Below is a small trained network, with its code and all its weights. Each question gives an input and a class and asks what happens when units are switched off, that is, made to give their printed mean instead of their output.

import numpy as np


def w(rows, s, z=0):
    codes = np.array(rows[::2]) - 128.0
    scale = np.full(codes.shape[1], s)
    scale[-1] = z or s
    return codes * scale


def f(y):
    return np.maximum(y, 0)


def log_softmax(a):
    a = a - a.max(-1, keepdims=True)
    return a - np.log(np.exp(a).sum(-1, keepdims=True))


def net(x, mask):
    res = np.array(x, float).reshape(1, 5) / 4 @ E
    y = f(res @ A[0][:, :-1].T + A[0][:, -1])
    res = res + np.where(mask, y, B[0][:, -1]) @ B[0][:, :-1]
    return log_softmax(res[-1] @ U[:, :-1].T + U[:, -1])


A, B = {}, {}
E = w([
[155,167,212,136,150,73,154,136,111],'x0',
[199,138,145,166,116,156,113,69,128],'x1',
[95,65,142,171,168,96,79,118,149],'x2',
[165,111,150,129,123,145,92,248,84],'x3',
[115,130,128,140,135,133,131,129,119],'x4',
],0.014)
A[0] = w([
[139,13,189,142,131,106,121,194,60,97],'neuron 1',
[103,61,175,200,212,119,66,123,145,49],'neuron 2',
[156,219,210,90,134,1,152,137,158,117],'neuron 3',
[67,89,156,49,134,106,129,192,220,102],'neuron 4',
[208,125,174,228,124,164,51,73,133,254],'neuron 5',
[135,18,107,172,188,41,21,116,182,20],'neuron 6',
[183,87,88,162,160,198,121,185,125,68],'neuron 7',
[187,107,143,144,115,65,103,213,88,215],'neuron 8',
[177,139,124,111,139,158,115,254,3,26],'neuron 9',
[113,178,251,151,145,90,128,133,130,76],'neuron 10',
[62,195,77,102,103,46,182,48,151,29],'neuron 11',
[44,96,156,123,174,100,185,163,86,180],'neuron 12',
[110,114,38,85,108,144,72,114,160,137],'neuron 13',
[160,216,97,40,78,230,202,140,63,193],'neuron 14',
[65,107,122,21,134,70,177,166,173,53],'neuron 15',
[84,142,137,209,207,105,162,66,198,206],'neuron 16',
],0.0077,0.0031)
B[0] = w([
[181,101,83,59,106,130,171,113,143,206],'neuron 1',
[154,228,84,71,191,88,123,145,191,202],'neuron 2',
[67,130,36,112,52,147,102,165,181,246],'neuron 3',
[103,162,154,102,143,211,180,67,176,188],'neuron 4',
[85,190,170,112,105,206,157,99,173,253],'neuron 5',
[172,205,95,67,167,86,58,202,108,221],'neuron 6',
[109,58,128,120,95,111,198,56,177,178],'neuron 7',
[109,72,131,98,128,155,190,110,167,221],'neuron 8',
[176,105,103,71,143,105,197,82,195,235],'neuron 9',
[40,72,44,183,68,153,98,210,203,211],'neuron 10',
[175,89,111,88,129,49,224,129,116,247],'neuron 11',
[105,127,179,117,119,230,131,166,135,197],'neuron 12',
[42,69,93,189,110,127,126,210,211,206],'neuron 13',
[99,196,67,29,168,118,67,158,132,254],'neuron 14',
[108,210,216,139,145,210,165,47,193,194],'neuron 15',
[117,141,93,106,119,135,255,138,131,252],'neuron 16',
],0.0077,0.0097)
U = w([
[146,238,91,36,170,63,79,171,121,93],'0',
[54,69,52,166,4,134,106,166,176,177],'1',
[189,57,131,80,113,52,233,56,153,35],'2',
[127,162,115,113,104,164,151,120,155,254],'3',
[118,194,232,116,108,254,131,55,181,97],'4',
[106,135,105,116,109,145,147,136,81,123],'5',
[138,93,165,242,164,129,59,155,81,2],'6',
[131,93,224,183,193,129,68,114,17,2],'7',
],0.0083,0.0043)

Each question gives the input, the list of numbers given to net, and the class t.
The units are the neurons (one row each of A and B). Each row of codes is followed by its name. A weight is (code - 128) times the scale printed after its matrix; where a second scale follows, it is the last column's (A, B and U).
mask holds one flag per neuron, in row order. A switched-off neuron (its flag False) gives its mean, the last column of its row in B, instead of its output. The means were averaged over made-up inputs and are rounded, as every weight is.
A unit's drop is (log p(t) with every unit on - log p(t) with that unit switched off) / (log p(t) with every unit on - log p(t) with every unit switched off).
The circuit of an input: a set's keep is (log p(t) with only the set's units on - log p(t) with every unit switched off) / (log p(t) with every unit on - log p(t) with every unit switched off). Starting from the 12 units with the biggest drops (on a tie, the unit counted first), units are removed one at a time, each time the one whose removal leaves the highest keep (on an exact tie, the one counted first), for as long as the keep stays at least 0.8.
units of the circuit, in order: the units of the circuit, biggest drop first
most important unit: the unit with the biggest drop
top k neurons: the k neurons with the biggest drops, biggest first
drop of u: that unit's drop, to one decimal
input [-5,8,-3,0,7], class 4: most important unit -> neuron 5
input [5,-4,4,2,3], class 1: top 4 neurons -> (neuron 10; neuron 3; neuron 14; neuron 5)
input [-3,-8,7,5,3], class 4: units of the circuit, in order -> (neuron 4; neuron 15)
input [7,7,-5,4,-6], class 1: units of the circuit, in order -> (neuron 10; neuron 3)
input [-5,-8,-4,-3,-1], class 4: top 2 neurons -> (neuron 15; neuron 4)
input [7,6,-7,0,4], class 0: top 2 neurons -> (neuron 14; neuron 13)
input [8,-6,-2,-6,7], class 1: top 2 neurons -> (neuron 3; neuron 10)
input [5,-1,-4,-1,5], class 1: units of the circuit, in order -> (neuron 3; neuron 10)
input [0,6,6,7,5], class 2: top 2 neurons -> (neuron 7; neuron 1)
input [1,4,8,-6,-5], class 0: top 2 neurons -> (neuron 6; neuron 2)
input [1,1,7,8,0], class 2: top 2 neurons -> (neuron 8; neuron 7)
input [3,-5,4,-1,-4], class 4: units of the circuit, in order -> (neuron 15; neuron 4)
input [7,-2,-5,2,-7], class 1: top 2 neurons -> (neuron 3; neuron 10)
input [-7,-8,4,-5,-1], class 4: units of the circuit, in order -> (neuron 15)
input [2,6,0,3,0], class 4: top 2 neurons -> (neuron 5; neuron 11)
input [3,0,7,4,7], class 0: top 2 neurons -> (neuron 6; neuron 2)
input [6,-8,5,-5,2], class 4: top 3 neurons -> (neuron 15; neuron 12; neuron 4)
input [4,7,-1,7,6], class 2: top 2 neurons -> (neuron 9; neuron 1)
input [8,-5,-2,8,-3], class 1: top 3 neurons -> (neuron 10; neuron 3; neuron 11)
input [8,1,3,-6,4], class 1: most important unit -> neuron 10
input [0,8,-5,6,0], class 4: top 2 neurons -> (neuron 5; neuron 11)
input [3,-6,-2,6,2], class 2: drop of neuron 9 -> 0.9
input [-6,5,3,-8,6], class 2: drop of neuron 10 -> 0.5
input [-4,2,0,-7,7], class 2: drop of neuron 12 -> 0.0
input [4,5,6,8,6], class 2: drop of neuron 9 -> 0.5
